Below is a small trained network, with its code and all its weights. Each question gives an input and a target symbol and asks what happens when units are switched off, that is, made to give their printed mean instead of their output.

import numpy as np


def w(rows, s, z=0):
    codes = np.array(rows[::2]) - 128.0
    scale = np.full(codes.shape[1], s)
    scale[-1] = z or s
    return codes * scale


def norm(h):
    return h / np.sqrt((h * h).mean(-1, keepdims=True) + 1e-5)


def softmax(a):
    e = np.exp(a - a.max(-1, keepdims=True))
    return e / e.sum(-1, keepdims=True)


def log_softmax(a):
    a = a - a.max(-1, keepdims=True)
    return a - np.log(np.exp(a).sum(-1, keepdims=True))


def net(x, mask):
    ids = ['ΓΘΞΦαβδεζλμτ'.index(c) for c in x.split()]
    T = len(ids)
    res = E[ids] + P[:T]
    u = 0
    for l in range(2):
        r = norm(res)
        for j in range(3):
            rows = slice(2 * j, 2 * j + 2)
            q, k, v = (r @ M[l][rows].T for M in (Q, K, V))
            z = softmax(np.where(np.tri(T) > 0, q @ k.T / 2**0.5, -1e9)) @ v
            o = O[l][rows]
            res = res + np.where(mask[u + j], z, o[:, -1]) @ o[:, :-1]
        u += 3
    return log_softmax(norm(res)[-1] @ U[:, :-1].T + U[:, -1])


Q, K, V, O = {}, {}, {}, {}
E = w([
[100,172,93],'Γ',
[109,199,112],'Θ',
[186,146,148],'Ξ',
[107,139,90],'Φ',
[146,124,118],'α',
[203,137,173],'β',
[210,96,2],'δ',
[96,198,105],'ε',
[207,184,165],'ζ',
[132,144,120],'λ',
[72,217,85],'μ',
[105,170,99],'τ',
],0.022)
P = w([
[2,87,86],'0',
[127,216,165],'1',
[119,221,160],'2',
[126,220,163],'3',
[124,220,163],'4',
[134,213,167],'5',
[133,215,163],'6',
[126,228,162],'7',
[137,214,169],'8',
[139,216,170],'9',
[143,209,173],'10',
[135,208,170],'11',
],0.0082)
Q[0] = w([
[29,110,150],'0.h1',
[34,157,165],'0.h1',
[133,157,119],'0.h2',
[57,148,245],'0.h2',
[168,34,159],'0.h3',
[179,123,4],'0.h3',
],0.032)
K[0] = w([
[76,188,190],'0.h1',
[115,114,178],'0.h1',
[138,78,122],'0.h2',
[67,203,246],'0.h2',
[109,99,223],'0.h3',
[2,175,99],'0.h3',
],0.035)
V[0] = w([
[124,127,132],'0.h1',
[54,152,237],'0.h1',
[157,136,88],'0.h2',
[214,136,3],'0.h2',
[106,107,214],'0.h3',
[66,191,134],'0.h3',
],0.016)
O[0] = w([
[130,125,130,123],'0.h1',
[163,30,175,61],'0.h1',
[165,109,129,170],'0.h2',
[253,79,136,235],'0.h2',
[134,117,66,2],'0.h3',
[203,102,137,210],'0.h3',
],0.013,0.0092)
Q[1] = w([
[58,84,55],'1.h1',
[59,148,70],'1.h1',
[112,1,75],'1.h2',
[150,169,54],'1.h2',
[81,132,101],'1.h3',
[125,137,196],'1.h3',
],0.039)
K[1] = w([
[210,233,183],'1.h1',
[219,226,105],'1.h1',
[84,235,251],'1.h2',
[225,221,99],'1.h2',
[168,156,185],'1.h3',
[11,122,159],'1.h3',
],0.028)
V[1] = w([
[101,29,49],'1.h1',
[64,134,170],'1.h1',
[106,132,73],'1.h2',
[119,3,67],'1.h2',
[195,123,213],'1.h3',
[56,112,233],'1.h3',
],0.021)
O[1] = w([
[14,170,202,255],'1.h1',
[168,52,197,54],'1.h1',
[119,162,204,112],'1.h2',
[38,228,105,197],'1.h2',
[52,162,37,143],'1.h3',
[11,35,180,163],'1.h3',
],0.013,0.0042)
U = w([
[102,80,63,200],'Γ',
[118,110,216,157],'Θ',
[106,199,89,76],'Ξ',
[189,66,156,204],'Φ',
[207,179,208,105],'α',
[139,151,40,142],'β',
[219,193,102,49],'δ',
[64,113,171,102],'ε',
[135,252,220,71],'ζ',
[86,174,71,69],'λ',
[114,136,132,254],'μ',
[85,27,91,180],'τ',
],0.02,0.0071)

Each question gives the input, a string of symbols that net reads in full, and the target symbol t.
The units are the heads (2 rows each of Q, K, V and O). Each row of codes is followed by its name. A weight is (code - 128) times the scale printed after its matrix; where a second scale follows, it is the last column's (O and U).
mask holds one flag per head, layer by layer. A switched-off head (its flag False) gives its mean, the last column of its rows in O, instead of its output. The means were averaged over made-up inputs and are rounded, as every weight is.
A unit's drop is (log p(t) with every unit on - log p(t) with that unit switched off) / (log p(t) with every unit on - log p(t) with every unit switched off).
The circuit of an input: a set's keep is (log p(t) with only the set's units on - log p(t) with every unit switched off) / (log p(t) with every unit on - log p(t) with every unit switched off). Starting from all 6 units, units are removed one at a time, each time the one whose removal leaves the highest keep (on an exact tie, the one counted first), for as long as the keep stays at least 0.8.
units of the circuit, in order: the units of the circuit, biggest drop first
most important unit: the unit with the biggest drop
which heads matter: for each layer, one digit per head in row order, 1 if its drop is at least 0.15 and else 0, layers parted by /
input ε Θ β τ β, target τ: units of the circuit, in order	(0.h2 0.h1 1.h3 0.h3)
input α Θ Φ ε λ, target α: which heads matter	011 / 001
input Ξ ε Φ Φ, target δ: units of the circuit, in order	(0.h3 1.h3)
input β Θ Φ Θ Φ α Φ Γ, target Θ: units of the circuit, in order	(0.h2 0.h3 0.h1 1.h3)
input ζ Φ ζ δ τ Φ Φ β, target β: which heads matter	100 / 000
input α Φ ε Φ Φ τ Φ ζ Ξ Φ, target α: which heads matter	011 / 001
input λ Ξ α, target ε: units of the circuit, in order	(0.h2 1.h3)
input α ζ Γ, target α: most important unit	0.h3
input λ Γ μ Φ Γ β, target ε: which heads matter	111 / 001
input τ μ δ Φ β Φ Γ β, target β: units of the circuit, in order	(0.h3 1.h1)
input μ Φ ζ, target Φ: which heads matter	010 / 000
input β β Φ λ Φ τ ζ, target Θ: units of the circuit, in order	(0.h2 0.h1 1.h3)
input Θ λ λ Φ β Ξ ζ, target Γ: which heads matter	111 / 001
input μ Φ δ Φ Φ Ξ Θ, target Θ: most important unit	0.h2
input α ζ ζ Φ ε μ, target α: units of the circuit, in order	(0.h3 0.h2 1.h3)
input Θ Γ Φ, target Γ: units of the circuit, in order	(0.h1 0.h3 0.h2 1.h3)
input ε ε Φ α, target τ: which heads matter	110 / 001
input Ξ ε Φ μ β β, target δ: which heads matter	001 / 110
input ε τ Ξ ε Γ Φ, target τ: units of the circuit, in order	(0.h2 0.h1 1.h3)
input ε Φ τ ζ τ ε δ δ Φ Θ, target τ: units of the circuit, in order	(1.h3 0.h1 0.h2)
input δ ζ ζ Γ τ Φ ε β Φ β Ξ ε, target ε: which heads matter	111 / 001
input β Ξ δ Θ, target Θ: which heads matter	111 / 000
input ζ ε μ α α μ, target β: most important unit	0.h3
input Ξ μ μ Φ Φ Φ ε, target δ: which heads matter	001 / 000
input λ β Ξ, target ε: units of the circuit, in order	(0.h1 0.h2 1.h3)
